Rows are numbered. After the first six, each row is followed by the numbers of the five nearest rows among all rows above it, by straight-line distance, nearest first.
0: | -1.58 | -1.05 |  1.34 |  0.56 | -0.95 | -0.44 | -2.17 |  0.55 | -0.81 | -1.58 | -0.25 | -1.87 | -0.99 | -0.22 |  0.24 | -1.74 |  2.08 | -1.10 | -0.96 |  0.86 | -0.51 | -5.05 |  1.89 | -0.34 |  0.68 | -1.58 |  0.17 |
1: |  0.01 |  1.35 | -2.92 | -2.27 | -0.27 |  0.60 |  1.21 | -1.17 | -0.36 |  0.75 |  0.08 | -1.57 |  1.31 |  0.22 | -0.87 | -2.13 |  0.16 |  0.71 |  1.44 |  0.03 |  1.06 |  0.41 | -4.17 |  2.75 |  1.41 | -3.70 | -1.15 |
2: | -0.77 |  0.94 | -1.01 | -1.21 | -1.06 | -2.47 |  0.22 | -0.49 |  0.74 | -0.56 | -0.18 | -1.72 | -1.93 |  0.09 |  1.15 | -3.18 |  2.62 |  0.66 | -0.94 |  5.10 | -0.39 | -0.02 | -4.02 |  2.80 | -0.54 | -0.04 |  1.65 |
3: | -0.56 |  0.26 |  0.89 | -1.57 | -0.32 |  0.17 |  0.85 |  0.20 | -1.23 |  0.58 |  0.42 |  0.19 | -0.60 |  1.21 |  0.01 | -2.51 | -2.18 |  1.11 | -1.03 |  0.31 | -0.15 |  3.85 |  3.25 | -2.32 | -0.72 | -1.83 | -1.64 |
4: | -1.94 |  1.31 | -0.55 | -0.41 | -0.82 |  0.06 |  0.36 | -1.38 |  0.84 |  1.62 |  0.46 |  0.84 | -0.81 |  0.71 |  1.43 | -0.97 | -0.37 |  1.03 | -1.38 |  2.11 |  1.44 |  3.74 |  3.10 | -2.85 |  0.89 |  0.75 | -0.18 |
5: | -0.70 |  0.96 | -1.69 |  1.56 | -0.22 |  0.62 | -0.34 |  0.47 |  0.18 | -1.40 |  2.11 | -0.06 | -4.02 | -0.66 |  0.65 | -0.73 |  1.56 |  1.18 | -3.00 |  9.99 | -0.75 |  2.69 |  1.68 |  0.36 | -1.25 | -1.09 | -1.68 |
6: | -3.99 | -0.04 |  0.33 | -0.08 |  0.16 |  2.18 | -3.25 |  1.10 | -2.65 | -1.81 | -0.84 |  0.67 | -0.19 | -1.45 | -0.25 | -0.57 |  0.19 |  0.41 | -1.97 |  0.17 | -2.12 | -3.86 |  1.01 | -0.94 | -0.04 | -2.58 | -0.09 |
0 3 4 1 2
7: |  0.91 | -0.57 |  0.55 | -0.68 | -1.93 | -0.33 | -2.15 | -0.96 |  1.14 | -0.09 | -0.26 | -0.20 | -1.94 |  0.88 | -0.81 |  3.06 |  0.05 |  1.56 | -3.45 |  1.12 | -0.09 |  1.51 | -1.58 |  0.51 | -1.50 |  0.21 |  1.22 |
4 2 3 0 6
8: | -3.12 |  0.15 |  1.04 |  1.39 | -0.99 |  0.44 | -1.56 | -1.39 | -0.33 |  0.31 | -0.75 | -0.26 | -2.18 |  0.14 | -0.63 |  0.79 | -0.98 |  1.23 | -2.43 |  0.57 | -2.09 |  2.45 |  3.20 | -0.60 | -1.01 | -2.60 | -0.69 |
3 4 7 6 0
9: |  1.31 |  2.04 |  0.47 |  1.08 | -1.97 |  0.93 | -1.16 | -0.49 | -1.98 |  0.71 |  0.28 | -1.05 | -0.94 | -0.99 | -0.78 |  2.41 | -0.67 | -1.52 | -1.22 | -2.56 |  0.37 | -0.35 | -5.07 |  0.32 | -2.45 | -1.94 |  0.26 |
7 1 8 6 0
10: | -0.51 |  2.15 |  0.72 |  4.52 | -0.71 |  0.97 | -1.84 |  0.05 | -1.56 | -0.41 |  0.94 |  1.48 |  0.59 |  0.40 |  1.24 |  1.99 |  0.30 |  0.06 |  0.48 |  0.78 |  0.57 |  3.51 |  2.76 |  1.37 | -0.17 | -2.12 |  1.48 |
8 4 3 7 9
11: | -2.20 | -0.82 | -0.03 |  0.67 | -1.45 |  1.81 | -1.19 | -0.81 |  0.83 | -1.13 |  0.23 |  1.26 | -3.84 | -0.45 | -0.33 | -1.65 | -0.55 |  0.77 | -2.08 |  5.04 |  0.61 |  1.12 |  1.61 | -0.36 | -0.58 | -1.92 |  1.13 |
8 5 4 7 3
12: | -0.08 |  3.52 |  0.47 |  3.30 | -1.63 |  1.86 | -0.16 |  0.13 |  0.53 |  0.75 |  1.36 |  1.04 | -1.34 |  1.09 | -0.34 |  1.59 | -0.25 | -1.45 | -2.46 | -1.39 |  0.32 |  0.87 |  0.65 |  3.85 | -0.70 | -2.91 | -1.16 |
10 9 8 7 11
13: | -3.87 |  2.06 |  1.59 |  0.50 |  2.11 |  0.63 | -1.40 | -1.41 | -0.16 | -2.27 | -0.74 | -1.20 |  0.46 |  1.54 | -1.94 | -1.07 |  0.67 |  0.22 | -0.56 | -3.72 | -1.85 | -2.04 |  2.60 |  0.48 | -2.27 | -0.71 |  1.38 |
6 0 8 12 3
14: | -1.40 |  0.00 | -0.81 | -2.32 |  0.52 | -2.23 |  0.29 | -2.46 |  0.87 |  0.79 | -0.28 | -0.38 | -4.33 | -0.66 |  1.75 | -2.65 |  0.86 |  0.05 | -0.84 |  5.63 |  0.29 |  0.58 | -0.70 |  1.54 |  1.01 | -0.17 | -0.01 |
2 11 4 5 7
15: | -2.40 |  0.26 |  0.13 |  1.95 | -0.25 |  1.08 | -0.36 | -0.34 | -1.05 | -0.51 |  1.00 | -1.54 | -2.82 | -1.79 |  0.26 | -1.22 |  2.02 |  0.39 | -1.45 |  3.07 | -0.83 | -1.68 |  1.33 |  1.08 |  1.60 | -1.21 |  0.84 |
0 11 6 8 14
16: | -0.81 | -0.73 |  0.44 | -1.68 |  1.44 | -1.38 | -0.04 | -2.52 | -2.49 | -0.44 | -0.70 | -1.10 | -2.71 |  1.20 | -0.65 | -0.64 |  0.33 |  2.13 | -1.41 |  6.27 | -0.26 | -4.67 | -5.30 |  0.43 | -0.87 |  0.63 |  0.17 |
2 14 15 7 0
17: | -3.11 | -1.69 | -0.31 | -1.03 | -0.10 |  0.16 |  0.90 |  0.08 |  1.98 |  1.49 |  0.28 |  0.93 | -0.18 | -0.34 |  1.31 | -1.51 | -0.85 |  0.33 | -0.63 | -1.14 | -0.79 |  2.98 |  2.32 | -1.63 | -0.74 |  2.05 |  1.30 |
4 3 8 11 7
18: |  0.55 |  1.59 | -1.07 | -1.11 | -0.26 | -1.65 | -0.26 | -0.50 |  0.01 | -0.68 |  1.60 |  0.14 |  0.64 |  0.63 |  0.31 |  2.07 |  2.50 | -0.82 | -0.17 |  0.85 |  1.16 | -0.45 | -6.99 |  0.64 | -1.95 | -3.05 | -0.01 |
9 1 2 7 16
19: | -5.97 |  1.13 |  0.08 |  1.82 | -1.95 |  0.43 | -1.60 | -1.54 | -1.14 |  0.85 | -0.88 | -1.63 | -1.54 | -1.01 |  0.80 |  0.03 |  0.13 |  0.71 | -1.50 |  0.56 | -0.31 |  2.71 |  2.35 | -0.97 | -0.91 |  0.08 |  1.66 |
8 4 17 15 11
20: | -0.77 |  2.61 |  0.43 |  3.14 |  0.42 |  2.73 | -1.62 |  0.53 | -0.25 | -1.45 | -1.01 |  0.62 | -0.24 |  0.56 | -1.76 |  4.00 | -0.28 | -0.77 | -1.64 | -0.67 | -0.56 | -0.37 | -2.99 |  0.83 | -1.76 | -1.07 |  1.13 |
9 12 7 10 18
21: | -4.88 |  1.13 |  0.93 | -0.48 |  0.46 |  0.50 | -2.02 | -0.07 |  0.64 | -1.11 | -1.02 | -0.11 | -2.28 | -0.12 |  0.22 | -0.44 | -0.53 | -1.49 | -0.05 | -0.78 | -1.67 | -0.28 |  2.42 |  0.55 | -0.21 | -3.15 | -1.62 |
8 6 13 19 0
22: | -0.99 |  0.05 |  1.16 | -1.37 | -1.33 | -2.17 | -0.18 | -1.32 | -0.30 | -0.99 | -1.91 | -0.55 | -1.27 | -0.58 |  1.09 | -0.57 |  0.70 |  1.46 | -1.31 |  5.15 |  0.65 | -2.58 | -3.55 | -0.36 |  0.46 |  0.38 |  1.59 |
16 2 14 15 7
23: | -1.31 |  0.06 |  0.52 | -1.63 | -0.52 | -2.34 | -0.58 | -0.52 |  1.39 | -1.59 | -2.62 | -0.31 | -1.46 |  0.70 |  0.77 |  0.26 |  0.54 | -0.47 | -0.68 |  2.49 | -0.24 | -0.67 | -0.41 | -1.18 | -0.57 |  1.82 | -0.19 |
22 7 14 2 0
24: |  0.89 |  2.45 | -1.04 | -0.91 | -2.30 |  2.05 | -0.16 | -1.13 | -3.68 |  1.03 |  1.97 | -0.50 | -2.96 | -0.84 | -0.59 | -0.84 |  1.04 | -1.03 | -2.40 |  5.64 | -0.54 |  2.43 | -5.90 |  1.57 | -2.01 | -4.34 |  1.36 |
2 18 9 1 11
25: |  2.87 | -1.46 | -0.96 |  0.12 | -0.09 | -0.57 |  2.28 | -0.66 |  1.06 |  1.66 | -1.09 |  0.12 |  0.77 | -0.44 |  0.80 | -0.02 |  0.33 | -0.16 | -0.56 |  1.58 |  1.05 |  1.57 | -2.81 | -1.19 | -1.12 |  0.42 |  0.09 |
23 7 18 22 17
26: | -1.49 |  0.28 | -1.63 | -0.73 | -2.22 |  1.36 |  1.43 | -2.36 | -1.94 |  1.23 | -1.10 |  0.25 | -0.69 | -0.45 |  1.06 | -0.45 | -0.56 | -1.20 | -2.54 |  3.00 | -0.78 |  2.55 | -1.71 | -0.49 | -3.14 | -1.69 |  0.05 |
25 11 24 8 7
27: |  2.42 |  0.25 |  0.22 |  0.96 | -0.16 | -0.23 | -2.12 | -0.47 | -0.25 | -0.64 |  2.53 | -0.50 |  0.00 | -0.75 | -1.39 |  1.34 | -0.52 | -1.16 | -0.06 |  1.61 | -1.36 | -2.25 | -5.80 |  1.72 | -2.73 | -1.46 |  1.68 |
18 9 20 7 25
28: |  1.19 |  2.50 |  0.59 | -0.73 |  1.29 | -2.43 | -1.85 | -0.81 |  2.69 |  1.19 |  0.98 |  0.73 | -1.35 |  0.69 |  0.77 |  1.93 |  0.68 |  0.46 | -0.85 | -0.14 |  0.89 |  1.27 | -2.69 |  0.04 |  0.61 |  1.82 | -0.16 |
7 23 25 18 4
29: | -0.75 | -0.23 |  1.63 | -1.25 |  0.11 |  1.17 |  3.02 |  0.67 | -0.06 | -1.42 | -0.21 |  0.85 | -1.53 |  0.34 | -0.40 | -3.71 | -0.91 |  0.59 |  1.10 | -1.56 |  0.54 |  2.04 |  4.58 |  0.65 |  0.82 | -0.75 | -1.38 |
3 17 4 21 8
30: | -1.99 |  1.52 |  0.48 | -0.41 | -1.32 |  2.01 |  0.30 | -0.31 | -1.62 | -0.93 | -1.92 | -0.20 | -2.09 | -1.06 |  0.15 | -1.22 |  2.01 |  0.51 | -2.52 |  6.15 | -0.48 |  5.80 |  0.90 | -0.65 | -0.86 | -6.08 |  0.44 |
11 26 5 8 24
31: | -4.17 | -0.13 | -0.36 | -1.00 | -0.40 |  2.43 | -2.20 | -0.97 | -0.30 | -0.69 | -0.19 | -0.54 | -1.85 | -1.06 |  0.64 | -0.91 | -0.19 | -0.11 | -2.34 |  3.43 | -0.69 |  3.16 |  3.09 |  0.03 | -1.64 | -0.79 |  2.39 |
11 19 8 4 15
32: |  2.75 |  1.99 | -0.90 |  1.62 | -2.01 |  0.17 | -0.96 |  0.58 | -1.45 |  0.27 |  0.08 |  0.61 |  0.15 | -1.26 | -0.95 |  3.74 |  0.23 | -1.14 | -1.21 |  1.70 | -0.25 | -3.07 | -5.24 |  0.91 | -2.18 | -1.82 |  1.05 |
27 9 18 20 7
33: | -1.46 |  2.53 |  0.69 |  2.38 | -0.73 |  0.23 | -0.08 |  0.27 |  0.03 |  0.05 |  1.47 | -0.09 | -2.45 | -0.29 | -0.67 |  1.83 | -0.18 |  0.22 | -2.02 | -1.66 | -0.32 |  0.11 | -0.16 |  3.21 | -2.43 | -1.72 | -0.65 |
12 20 9 8 7
34: | -3.90 |  0.52 |  1.93 |  3.44 | -0.71 | -0.16 | -3.00 |  0.08 | -2.24 |  0.96 |  0.22 | -0.07 |  0.98 |  0.72 | -0.86 |  3.45 |  0.21 |  1.41 | -2.18 |  1.45 | -2.26 |  1.41 |  3.29 | -0.74 | -0.62 | -2.43 | -0.12 |
8 10 19 21 6
35: | -0.35 |  2.73 | -0.53 |  2.50 | -1.55 |  1.93 | -0.16 | -0.83 | -2.81 | -0.78 |  0.66 |  0.79 | -1.44 | -0.93 | -1.63 |  1.93 |  0.88 |  1.31 | -0.38 |  2.17 |  0.21 |  2.06 |  0.29 |  0.78 | -2.08 | -5.02 |  0.66 |
10 33 12 8 20
36: | -1.07 |  0.75 | -2.19 | -1.60 | -0.90 | -0.27 | -1.11 | -1.60 | -0.04 |  0.00 |  1.24 | -0.70 | -6.06 | -0.11 |  0.83 | -4.26 |  0.48 | -0.07 | -2.93 |  6.45 | -0.85 |  3.23 |  4.49 |  0.76 |  0.53 | -3.00 | -0.96 |
11 5 14 31 30
37: | -3.25 |  0.87 |  0.31 |  0.50 |  1.31 | -2.35 | -2.02 | -1.01 | -0.79 | -2.33 | -0.87 | -1.17 | -2.74 |  0.28 | -0.46 | -1.21 | -0.73 | -0.34 | -1.88 |  1.48 |  0.80 |  0.01 |  3.29 |  2.14 |  0.25 | -0.84 | -1.72 |
21 8 15 23 0
38: | -0.60 |  1.49 | -0.42 | -2.63 |  0.30 |  1.97 |  0.63 | -0.85 | -2.78 | -0.56 | -1.07 |  1.51 | -0.06 | -0.93 | -2.00 | -0.18 |  0.64 |  0.38 | -2.88 |  2.67 |  0.64 |  2.51 |  1.94 | -0.81 |  0.57 | -2.64 | -1.30 |
3 26 30 35 4
39: | -4.43 | -0.62 | -0.80 |  1.19 | -0.87 |  0.61 | -0.96 | -1.05 |  0.67 |  0.52 |  0.30 | -0.73 | -0.21 |  1.13 |  0.87 | -0.94 | -1.34 |  0.64 | -1.80 |  0.98 |  0.71 |  4.60 |  4.27 | -0.12 | -0.42 |  0.16 |  0.75 |
19 4 31 17 8
40: |  1.15 | -1.11 | -1.09 | -1.71 | -0.36 | -3.44 | -0.02 | -0.33 | -1.06 | -0.30 | -0.33 |  0.39 | -0.46 |  0.67 | -1.58 |  1.23 | -0.31 |  0.16 |  0.56 |  5.20 | -1.05 | -1.59 | -5.23 | -0.87 |  0.22 |  3.66 | -0.49 |
22 16 23 25 2
41: |  0.35 | -0.74 |  0.89 | -1.32 |  0.74 | -0.98 | -0.33 |  0.87 | -0.04 | -0.94 |  1.13 |  0.36 | -2.13 | -2.73 |  0.17 | -0.31 |  0.40 | -0.78 | -0.38 |  0.61 | -0.31 | -2.88 |  3.08 |  0.71 |  1.57 | -2.71 |  0.45 |
0 15 21 37 6
42: |  1.19 |  1.30 | -0.76 | -1.10 | -1.10 |  0.37 | -0.24 |  0.12 | -0.39 |  1.64 | -1.72 |  0.14 |  0.48 |  0.23 | -1.32 |  0.49 |  0.40 | -0.52 | -1.12 |  5.32 |  0.36 |  3.37 | -2.77 | -0.98 |  0.64 | -1.29 | -0.97 |
25 26 38 7 23
43: | -0.19 | -0.62 | -1.65 |  0.18 | -0.65 | -0.28 | -2.81 | -0.82 | -0.22 |  0.36 | -0.46 |  0.29 |  0.17 | -0.66 |  0.72 |  0.50 | -0.52 | -0.28 | -1.49 |  2.69 | -1.24 | -1.84 | -5.85 | -1.10 | -0.10 | -0.80 |  0.57 |
27 22 32 18 40
44: | -1.95 |  0.27 | -0.67 | -0.55 | -0.37 | -0.24 | -0.39 | -1.55 |  0.56 | -0.87 | -0.86 |  1.15 | -2.65 | -0.24 | -0.37 | -1.53 |  1.14 | -0.15 | -1.31 |  5.28 | -0.76 |  1.49 | -1.67 |  0.73 |  1.24 | -0.91 |  0.32 |
14 11 2 22 42
45: | -0.21 | -0.04 | -0.27 |  2.53 |  0.23 |  1.95 |  0.89 | -0.92 | -0.75 |  1.17 | -1.33 |  0.66 | -1.49 | -0.10 |  0.28 |  2.11 | -1.50 |  0.31 | -0.18 |  0.80 | -0.07 |  2.87 |  4.61 |  1.12 | -1.34 | -3.38 |  1.86 |
10 8 35 39 31
46: |  1.32 |  1.15 | -0.98 | -2.69 | -2.30 |  1.40 |  1.92 | -0.47 |  0.61 | -0.03 | -0.60 | -1.09 | -0.58 |  1.15 |  0.47 | -2.73 | -0.52 |  0.82 |  0.86 |  2.38 | -0.44 |  4.55 |  4.07 | -0.16 |  1.49 | -3.11 | -1.20 |
3 29 4 38 39
47: | -0.18 |  1.97 | -0.25 |  1.97 | -0.61 |  0.10 | -2.28 | -0.81 | -2.71 |  1.01 | -0.43 | -1.13 |  2.70 |  0.61 |  1.86 |  0.96 | -0.22 |  0.43 |  0.61 | -1.22 |  0.39 |  2.40 | -2.53 |  1.47 | -1.22 | -1.60 |  1.16 |
9 10 20 33 35
48: | -4.55 | -1.01 |  2.32 | -1.54 |  1.46 |  0.73 |  0.80 |  1.41 |  0.14 | -0.31 | -1.42 | -0.11 |  2.39 | -0.46 | -0.51 | -1.60 | -0.53 |  0.00 |  0.75 | -0.73 | -0.59 |  0.18 |  2.15 | -1.60 | -0.19 | -0.08 | -1.78 |
17 21 29 3 13
49: | -2.64 |  0.85 |  0.66 | -2.58 |  1.13 | -0.86 | -0.89 | -0.22 |  0.75 | -0.29 | -1.55 |  0.32 | -2.41 | -0.43 | -0.98 | -2.48 |  1.07 | -0.38 |  1.19 |  0.29 | -0.78 |  1.69 |  2.34 |  1.36 | -0.11 | -1.18 | -1.13 |
21 37 29 48 23
50: | -0.76 | -0.11 |  1.09 |  0.41 |  0.97 | -0.21 | -0.73 |  0.36 |  1.32 |  0.42 | -1.21 |  0.48 |  0.64 |  1.31 |  0.45 | -2.14 | -1.54 |  1.05 |  0.31 | -2.06 |  0.64 |  0.09 |  2.60 |  0.31 | -0.31 | -1.82 | -1.12 |
29 48 3 49 21
51: | -0.49 |  1.87 |  0.49 | -0.32 | -0.18 | -2.48 | -1.96 | -1.87 |  1.77 | -0.99 |  0.23 | -0.56 | -2.95 | -0.18 |  0.00 |  2.55 |  1.59 |  0.03 | -1.28 |  1.54 | -0.84 |  1.50 | -1.16 |  0.45 |  0.16 |  0.90 |  0.42 |
28 7 23 44 33
52: |  0.01 | -0.83 |  0.05 | -2.30 | -0.55 | -0.86 |  0.22 | -0.73 |  0.62 |  0.00 |  0.71 |  1.44 | -0.39 |  1.49 | -0.18 |  0.67 | -0.64 | -1.11 |  0.05 |  4.85 | -0.33 | -3.19 | -4.25 |  1.54 | -0.29 |  0.95 | -0.46 |
40 22 43 16 23
53: | -0.55 |  1.45 |  0.16 |  1.35 | -0.88 | -0.90 | -0.77 | -0.44 | -0.03 |  0.29 | -0.54 | -0.81 | -0.43 |  0.01 | -1.43 |  1.66 |  0.30 | -0.31 | -0.87 | -2.76 |  0.39 | -2.20 | -3.07 |  1.07 | -0.88 | -2.42 | -1.39 |
9 33 20 32 18
54: |  2.47 |  1.48 | -0.03 | -0.22 |  0.15 |  0.22 | -0.25 |  0.22 | -1.26 |  1.28 |  1.20 | -0.73 | -0.23 | -1.08 | -1.79 |  2.14 |  1.22 | -0.37 | -0.16 |  3.25 |  0.62 |  0.05 | -4.90 |  0.11 | -2.09 | -1.04 | -0.91 |
32 27 18 42 9
55: | -1.24 | -0.73 |  1.48 | -2.43 |  1.29 |  0.93 |  1.65 | -1.09 | -0.50 | -0.22 | -0.46 |  0.04 | -0.26 | -0.49 | -1.20 | -3.45 | -0.79 | -0.48 | -1.34 | -0.40 |  0.00 |  2.84 |  4.54 |  0.08 |  0.05 | -2.68 | -1.03 |
29 3 49 50 38
56: | -0.73 |  2.39 |  1.14 |  0.49 |  0.35 |  0.71 | -2.30 | -0.26 |  1.24 |  1.24 | -1.48 |  0.93 | -2.05 | -0.13 | -0.56 | -0.35 | -0.23 | -0.35 | -0.62 | -0.98 | -0.17 |  0.76 |  5.71 |  0.06 |  1.00 | -1.69 | -1.48 |
50 21 8 49 37
57: |  0.97 |  1.15 | -0.03 |  0.04 | -0.44 | -1.18 | -0.36 | -0.57 | -1.53 | -0.06 |  0.92 | -1.22 |  0.48 | -0.19 |  0.01 |  2.87 |  1.84 | -1.02 | -0.44 | -2.52 | -1.61 | -4.24 | -6.58 |  1.21 | -1.90 | -0.80 | -1.75 |
53 9 18 32 27
